Here is a tiny trained network, its code and every weight. The questions are about switching its units off for an input and a class, where a switched-off unit gives its printed mean instead of its output.

import numpy as np


def w(rows, s, z=0):
    codes = np.array(rows[::2]) - 128.0
    scale = np.full(codes.shape[1], s)
    scale[-1] = z or s
    return codes * scale


def f(y):
    return np.maximum(y, 0)


def log_softmax(a):
    a = a - a.max(-1, keepdims=True)
    return a - np.log(np.exp(a).sum(-1, keepdims=True))


def net(x, mask):
    res = np.array(x, float).reshape(1, 5) / 4 @ E
    y = f(res @ A[0][:, :-1].T + A[0][:, -1])
    res = res + np.where(mask, y, B[0][:, -1]) @ B[0][:, :-1]
    return log_softmax(res[-1] @ U[:, :-1].T + U[:, -1])


A, B = {}, {}
E = w([
[88,154,66,88,215,77],'x0',
[125,118,152,59,56,47],'x1',
[70,34,92,61,173,157],'x2',
[211,255,114,78,53,183],'x3',
[4,85,221,50,37,173],'x4',
],0.0076)
A[0] = w([
[84,112,119,134,201,76,204],'N0',
[129,97,63,73,160,124,253],'N1',
[91,181,149,157,185,119,83],'N2',
[90,155,128,110,107,99,110],'N3',
[90,132,192,196,128,110,223],'N4',
[217,177,88,137,145,155,170],'N5',
[126,130,166,167,112,127,62],'N6',
[116,129,143,104,171,105,45],'N7',
[51,139,134,110,136,229,132],'N8',
[83,227,124,84,115,115,131],'N9',
[89,144,163,143,129,250,152],'N10',
],0.017,0.0033)
B[0] = w([
[79,57,49,140,152,132,211],'N0',
[147,4,138,179,71,106,202],'N1',
[92,147,109,99,152,17,161],'N2',
[143,117,133,101,104,202,164],'N3',
[147,154,234,108,99,58,195],'N4',
[170,138,232,235,248,158,247],'N5',
[177,145,115,134,141,97,156],'N6',
[190,91,72,147,134,133,150],'N7',
[55,116,155,111,203,156,213],'N8',
[154,184,161,80,84,210,194],'N9',
[75,138,44,134,215,100,208],'N10',
],0.016,0.014)
U = w([
[149,86,186,101,94,95,142],'0',
[13,50,83,122,228,100,210],'1',
[136,201,146,66,94,150,133],'2',
[139,200,135,129,150,75,5],'3',
[171,200,164,147,180,181,102],'4',
[198,132,2,139,70,135,28],'5',
],0.0098,0.0032)

Each question gives the input, the list of numbers given to net, and the class t.
The units are the neurons (one row each of A and B). Each row of codes is followed by its name. A weight is (code - 128) times the scale printed after its matrix; where a second scale follows, it is the last column's (A, B and U).
mask holds one flag per neuron, in row order. A switched-off neuron (its flag False) gives its mean, the last column of its row in B, instead of its output. The means were averaged over made-up inputs and are rounded, as every weight is.
A unit's drop is (log p(t) with every unit on - log p(t) with that unit switched off) / (log p(t) with every unit on - log p(t) with every unit switched off).
The circuit of an input: a set's keep is (log p(t) with only the set's units on - log p(t) with every unit switched off) / (log p(t) with every unit on - log p(t) with every unit switched off). Starting from all 11 units, units are removed one at a time, each time the one whose removal leaves the highest keep (on an exact tie, the one counted first), for as long as the keep stays at least 0.8.
circuit, biggest first: the units of the circuit, biggest drop first
k most important neurons: the k neurons with the biggest drops, biggest first
drop when u is switched off: that unit's drop, to one decimal
input [8,5,-2,3,-1], class 4: circuit, biggest first -> [N9]
input [1,3,-2,-4,2], class 0: 3 most important neurons -> [N10 N8 N4]
input [5,5,1,3,-7], class 4: 2 most important neurons -> [N5 N10]
input [8,6,6,4,5], class 0: circuit, biggest first -> [N9 N1]
input [-1,6,-1,-7,4], class 0: circuit, biggest first -> [N4 N10]
input [-8,7,3,-4,-8], class 0: 3 most important neurons -> [N10 N8 N0]
input [-3,2,-1,3,6], class 2: circuit, biggest first -> [N5 N9]
input [-3,-1,5,1,-4], class 4: 4 most important neurons -> [N0 N10 N8 N2]
input [-5,7,5,0,-2], class 0: 3 most important neurons -> [N10 N0 N8]
input [-6,1,-1,6,6], class 1: 3 most important neurons -> [N10 N8 N5]
input [-5,6,-8,-6,-4], class 0: 3 most important neurons -> [N10 N4 N5]
input [8,5,3,5,8], class 2: 2 most important neurons -> [N9 N5]
input [0,0,3,2,-8], class 4: 2 most important neurons -> [N5 N10]
input [-4,-2,2,-1,-8], class 4: circuit, biggest first -> [N5]
input [-4,-7,-2,-1,-2], class 4: 2 most important neurons -> [N0 N5]
input [-3,-8,-8,-4,1], class 3: 2 most important neurons -> [N4 N0]
input [-1,6,-6,-1,3], class 2: 2 most important neurons -> [N5 N1]
input [7,7,0,5,2], class 2: 2 most important neurons -> [N9 N5]
input [-5,5,-3,5,5], class 2: drop when N5 is switched off -> 0.7
input [6,1,-7,0,-1], class 4: drop when N4 is switched off -> 0.0
input [6,2,3,8,-4], class 4: drop when N5 is switched off -> 0.1
input [5,7,4,3,1], class 0: drop when N1 is switched off -> 0.3
input [6,7,0,0,2], class 5: most important neuron -> [N5]
